[[133 135 133 126 135 120 132 101 120 130 130 150]
 [140 133 140 125 128 119 131 107 123 126 131 139]
 [136 130 136 117 127 118 133 107 121 126 129 140]
 [139 137 139 124 126 119 128 105 129 129 122 148]
 [130 131 130 128 133 120 125 104 118 129 123 144]
 [138 134 138 126 127 120 132 105 123 126 126 143]
 [130 132 130 122 137 119 132 107 122 126 123 151]
 [138 132 138 121 124 119 136 107 120 128 134 136]]
|
[[140 133 140 125 128 119 131 107 123 126 131 139]
 [139 137 139 124 126 119 128 105 129 129 122 148]
 [138 134 138 126 127 120 132 105 123 126 126 143]
 [138 132 138 121 124 119 136 107 120 128 134 136]]

[[134 110 106]
 [110 142 136]
 [110 143 134]
 [112 142 130]
 [104 149 137]]
|
[[110 142 136]
 [112 142 130]]

[[121 135 140 149 144 110 112 148 125 107 118 115 133 132]
 [145 135 110 114 121 113 123 113 143 109 111 126 111 115]
 [136 109 120 127 117 135 125 119 108 137 125 149 127 117]
 [145 126 121 121 126 135 144 113 127 132 124 116 135 110]]
|
[[145 135 110 114 121 113 123 113 143 109 111 126 111 115]
 [145 126 121 121 126 135 144 113 127 132 124 116 135 110]]

[[116 134 128 125 115 140 127 127 108 130 120 127 123 138]
 [118 137 118 128 117 140 128 131 106 130 122 128 128 134]
 [116 122 146 129 124 121 109 119 125 129 119 123 122 128]
 [117 134 127 124 117 140 126 130 108 127 118 128 125 136]
 [130 135 101 127 132 127 120 125 118 120 131 132 132 123]]
|
[[118 137 118 128 117 140 128 131 106 130 122 128 128 134]
 [117 134 127 124 117 140 126 130 108 127 118 128 125 136]]

[[123 124 140 112 137 114 118 138 114 115 113 139 141]
 [105 146 138 117 121 134 102 135 108 144 141 103 107]
 [107 131 133 126 137 135 107 143 119 138 126 124 120]
 [127 122 139 114 137 112 123 136 117 112 112 143 144]]
|
[[105 146 138 117 121 134 102 135 108 144 141 103 107]
 [127 122 139 114 137 112 123 136 117 112 112 143 144]]

[[146 125]
 [130 143]
 [133 153]]
|
[[130 143]]

[[141 123 148 141 122 131 150 136 126 106 128 118 137 117 136 112]
 [128 151 128 110 126 126 118 113 142 141 124 132 124 145 145 141]
 [122 123 133 141 143 126 113 121 115 111 130 132 117 103 149 126]
 [112 142 123 121 134 148 127 129 153 129 128 138 137 145 145 126]
 [132 137 138 116 118 142 127 121 137 135 118 121 157 131 136 145]
 [125 128 143 126 151 131 136 129 131 111 126 118 137 110 154 112]]
|
[[128 151 128 110 126 126 118 113 142 141 124 132 124 145 145 141]
 [112 142 123 121 134 148 127 129 153 129 128 138 137 145 145 126]
 [125 128 143 126 151 131 136 129 131 111 126 118 137 110 154 112]]

[[155 148 114 109 114 146]
 [123 115 134 149 127 120]
 [125 114 124 119 133 123]
 [123 113 135 147 126 119]
 [119 122 130 151 132 121]]
|
[[123 115 134 149 127 120]
 [123 113 135 147 126 119]]

[[135 124 144 120 120 137 147 124 128 143 114 116 152]
 [128 143 128 114 116 147 144 120 126 152 122 135 137]
 [128 137 135 120 114 143 152 120 128 147 116 124 144]
 [128 144 128 120 133 143 129 120 128 139 147 152 126]
 [144 116 152 124 120 124 143 128 135 137 121 114 147]]
|
[[128 143 128 114 116 147 144 120 126 152 122 135 137]
 [128 144 128 120 133 143 129 120 128 139 147 152 126]]
---
[[154 125 130 131 129]
 [103 131 126 125 127]
 [154 125 130 131 129]
 [123 126 151 106 126]
 [103 131 126 126 127]]
|
[154 131 130 106 127]

[[129 150 128 126]
 [153 124 129 129]
 [126 126 108 149]
 [130 151 128 126]
 [124 126 151 104]]
|
[129 124 108 126]

[[104 101 132 121]
 [112 121 130 108]
 [154 132 149 115]]
|
[104 121 149]

[[100 155  98 152]
 [102 102 153 148]
 [103  98 155 152]]
|
[100 102 155]

[[102 118]
 [100 121]
 [112 145]]
|
[102 121]

[[103 147 148]
 [151 113 107]
 [128 138 102]]
|
[103 113 102]
